Look-ups in named tables: a row name and a column name give one cell, copied from the table.

Zigupu.tsv
	Tugurim	Gutozeg	Fosusef	Ladagiz
Pake	97	163	116	187
Zukirev	149	98	222	183
Lamis	69	82	109	214
Lemi	140	142	202	149
Zinuz	109	96	173	176
Sekeki	112	189	121	44
Puneb	177	97	143	128
Zaz	141	159	149	129

Ladagiz of Zukirev = 183
Fosusef of Zaz = 149
Gutozeg of Sekeki = 189
Fosusef of Zinuz = 173
Fosusef of Sekeki = 121
Tugurim of Lemi = 140
Ladagiz of Lemi = 149
Gutozeg of Zinuz = 96
Ladagiz of Zaz = 129
Gutozeg of Lamis = 82
Tugurim of Zaz = 141

Keretov.csv
,Feboma,Tesabu,Rupege,Momelol,Nudisos
Ras,155,178,192,161,81
Situnoz,97,86,113,164,154
Ran,165,189,190,147,91
Fuvik,148,102,130,130,128
Gug,211,199,143,64,136
Ked,198,149,95,67,75
Bor,149,167,192,166,81
Kemuka,185,134,109,89,87
Davopo,198,202,167,94,130
Dizadu,47,117,94,213,173
Netazun,49,121,99,215,179
Geka,163,112,128,117,115
Zuzike,197,202,168,94,130

Rupege of Bor = 192
Nudisos of Davopo = 130
Tesabu of Gug = 199
Rupege of Netazun = 99
Tesabu of Ran = 189
Nudisos of Kemuka = 87

Gunekav:
       Zopifu  Puzurim   Nek   Rad  Rekiv  Bisalad   Luf  Toviz  Rigeno
Dar      5418     5219  5309  5267   5270     5432  5399   5230    5225
Vir      4391     5439  7993  8288   8089     4289  5803   6996    7468
Kere     5584     5466  5085  4924   5083     5641  5433   5159    5188
Gokek    6218     5181  2534  2162   2431     6346  4797   3513    3093
Dad      5689     5502  3926  3755   3952     5742  4977   4580    4388
Gisi     5517     5530  5498  5466   5512     5526  5517   5505    5520
Gogu     4986     5791  6856  7329   6909     4816  5574   6645    6686

What is the Luf of Gisi in Gunekav?
5517
What is the Nek of Gokek in Gunekav?
2534
What is the Rad of Vir in Gunekav?
8288
What is the Rad of Kere in Gunekav?
4924
What is the Bisalad of Dad in Gunekav?
5742
What is the Rad of Dad in Gunekav?
3755
What is the Luf of Dar in Gunekav?
5399
What is the Rekiv of Gokek in Gunekav?
2431
What is the Toviz of Dad in Gunekav?
4580
What is the Bisalad of Kere in Gunekav?
5641
What is the Bisalad of Gogu in Gunekav?
4816
What is the Rad of Dar in Gunekav?
5267
What is the Luf of Dad in Gunekav?
4977
What is the Nek of Gogu in Gunekav?
6856
What is the Rigeno of Kere in Gunekav?
5188
What is the Nek of Kere in Gunekav?
5085
What is the Luf of Kere in Gunekav?
5433
What is the Bisalad of Gokek in Gunekav?
6346
What is the Rigeno of Dad in Gunekav?
4388
What is the Toviz of Gokek in Gunekav?
3513

Kediv:
        Gigile    Gez  Tugakam    Feg   Leme   Kono
Detime   51601  40382    33551  44869  37776  40572
Niva     37782  11521    51446  79623  22636   8712
Rirar    12355  56388    74291  26904  47492  55800
Laz      35050  71816    49658   9647  42820  72190
Bom       9169  75882    76704   4568  51609  76219
Bup       6678  76025    79183   4666  51850  75927
Lukek    29984  16770    60319  74438  17164  13277
Pitari   52198  45605    33476  39885  31040  44895
Zusi     59257  29627    25548  57508  37144  29342
Lilubu   15942  33472    74298  55116  23293  30466
Daz      74946  66158     9460  17598  17336  66068
Fava     64170  29590    20044  57503  37459  29320
Zez      39290  11899    49693  79175  22581   9150
Kovid    73667  78857    10758   3350  14657  79296

Feg of Niva is 79623
Kono of Lukek is 13277
Tugakam of Lukek is 60319
Gez of Zusi is 29627
Feg of Pitari is 39885
Gez of Laz is 71816
Gigile of Zusi is 59257
Tugakam of Lilubu is 74298
Gez of Niva is 11521
Kono of Laz is 72190
Kono of Bup is 75927
Kono of Niva is 8712
Gez of Bup is 76025
Tugakam of Bom is 76704
Kono of Rirar is 55800
Gigile of Pitari is 52198
Gigile of Bup is 6678
Which row has the largest Gigile? Daz

